Below is a small trained network, with its code and all its weights. Each question gives an input and a class and asks what happens when units are switched off, that is, made to give their printed mean instead of their output.

import numpy as np


def w(rows, s, z=0):
    codes = np.array(rows[::2]) - 128.0
    scale = np.full(codes.shape[1], s)
    scale[-1] = z or s
    return codes * scale


def norm(h):
    return h / np.sqrt((h * h).mean(-1, keepdims=True) + 1e-5)


def f(y):
    return np.maximum(y, 0)


def log_softmax(a):
    a = a - a.max(-1, keepdims=True)
    return a - np.log(np.exp(a).sum(-1, keepdims=True))


def net(x, mask):
    res = np.array(x, float).reshape(1, 2) / 4 @ E
    u = 0
    for l in range(2):
        y = f(norm(res) @ A[l][:, :-1].T + A[l][:, -1])
        res = res + np.where(mask[u : u + 8], y, B[l][:, -1]) @ B[l][:, :-1]
        u += 8
    return log_softmax(norm(res)[-1] @ U[:, :-1].T + U[:, -1])


A, B = {}, {}
E = w([
[253,154,171,12,171,171,4],'x0',
[201,29,109,235,7,12,43],'x1',
],0.0043)
A[0] = w([
[140,133,121,2,164,114,95,56],'0.n1',
[147,171,176,115,156,122,71,51],'0.n2',
[177,120,99,111,60,99,118,163],'0.n3',
[123,142,101,136,138,103,125,32],'0.n4',
[147,111,141,79,179,223,164,107],'0.n5',
[70,124,152,111,125,145,193,74],'0.n6',
[180,171,92,106,150,96,77,1],'0.n7',
[102,93,122,164,122,87,191,193],'0.n8',
],0.0055,0.003)
B[0] = w([
[97,78,177,137,148,221,77,210],'0.n1',
[181,99,122,169,158,185,162,170],'0.n2',
[157,192,188,65,132,180,169,220],'0.n3',
[126,191,106,128,112,118,167,128],'0.n4',
[213,133,189,99,95,36,123,236],'0.n5',
[154,103,132,158,108,202,3,202],'0.n6',
[144,57,231,55,155,155,132,156],'0.n7',
[157,142,190,92,105,203,47,255],'0.n8',
],0.0048,0.004)
A[1] = w([
[70,174,136,95,177,114,171,99],'1.n1',
[155,100,101,170,108,1,128,79],'1.n2',
[13,112,108,200,112,126,176,4],'1.n3',
[83,197,118,90,169,145,185,98],'1.n4',
[132,119,146,124,224,140,195,197],'1.n5',
[111,169,108,129,157,89,104,84],'1.n6',
[143,156,202,109,134,139,122,204],'1.n7',
[139,76,172,139,98,141,140,107],'1.n8',
],0.0098,0.0019)
B[1] = w([
[183,143,88,129,69,95,111,174],'1.n1',
[168,168,97,70,92,71,155,185],'1.n2',
[158,89,254,93,219,242,46,194],'1.n3',
[192,131,110,91,76,16,145,193],'1.n4',
[143,121,84,170,62,88,119,192],'1.n5',
[103,165,111,137,85,114,106,128],'1.n6',
[68,124,113,173,115,119,152,254],'1.n7',
[88,166,68,128,160,94,163,197],'1.n8',
],0.0082,0.0076)
U = w([
[201,159,108,81,48,10,116,216],'0',
[176,102,223,97,153,213,48,229],'1',
[13,121,98,216,112,120,127,219],'2',
[109,111,74,85,159,136,138,2],'3',
[124,124,80,92,188,125,166,37],'4',
[130,118,58,100,188,134,157,1],'5',
[134,119,69,108,201,121,162,23],'6',
],0.013,0.004)

Each question gives the input, the list of numbers given to net, and the class t.
The units are the neurons (one row each of A and B). Each row of codes is followed by its name. A weight is (code - 128) times the scale printed after its matrix; where a second scale follows, it is the last column's (A, B and U).
mask holds one flag per neuron, layer by layer. A switched-off neuron (its flag False) gives its mean, the last column of its row in B, instead of its output. The means were averaged over made-up inputs and are rounded, as every weight is.
A unit's drop is (log p(t) with every unit on - log p(t) with that unit switched off) / (log p(t) with every unit on - log p(t) with every unit switched off).
The circuit of an input: a set's keep is (log p(t) with only the set's units on - log p(t) with every unit switched off) / (log p(t) with every unit on - log p(t) with every unit switched off). Starting from the 12 units with the biggest drops (on a tie, the unit counted first), units are removed one at a time, each time the one whose removal leaves the highest keep (on an exact tie, the one counted first), for as long as the keep stays at least 0.8.
units of the circuit, in order: the units of the circuit, biggest drop first
most important unit: the unit with the biggest drop
k most important neurons: the k neurons with the biggest drops, biggest first
top k neurons in layer l: the k neurons of layer l with the biggest drops, biggest first
drop of u: that unit's drop, to one decimal
input [5,-5], class 0: 3 most important neurons	[1.n3; 0.n6; 0.n8]
input [-5,4], class 1: units of the circuit, in order	[1.n3]
input [-1,-3], class 2: 2 most important neurons	[0.n6; 0.n5]
input [-3,2], class 2: top 2 neurons in layer 0	[0.n8; 0.n5]
input [5,3], class 1: top 2 neurons in layer 1	[1.n4; 1.n2]
input [5,4], class 1: 3 most important neurons	[1.n4; 1.n2; 1.n5]
input [-5,-4], class 1: top 2 neurons in layer 0	[0.n3; 0.n6]
input [-2,3], class 2: 4 most important neurons	[0.n8; 0.n3; 0.n5; 1.n4]
input [-3,3], class 2: top 3 neurons in layer 0	[0.n8; 0.n5; 0.n3]
input [2,2], class 2: 4 most important neurons	[1.n3; 1.n4; 1.n7; 1.n2]
input [-2,-2], class 2: 2 most important neurons	[0.n6; 1.n3]
input [-6,5], class 1: 3 most important neurons	[1.n3; 0.n5; 1.n4]
input [-3,-1], class 2: 3 most important neurons	[0.n8; 1.n3; 0.n6]
input [-3,-4], class 0: most important unit	1.n4
input [-2,-3], class 2: top 2 neurons in layer 0	[0.n6; 0.n3]
input [-7,5], class 1: 2 most important neurons	[1.n3; 0.n5]
input [0,-4], class 0: 2 most important neurons	[0.n8; 1.n4]
input [-6,-5], class 1: drop of 0.n6	0.4
input [-7,-5], class 1: drop of 1.n3	1.2
input [-8,-1], class 1: drop of 1.n3	0.3
input [-2,1], class 2: most important unit	0.n8
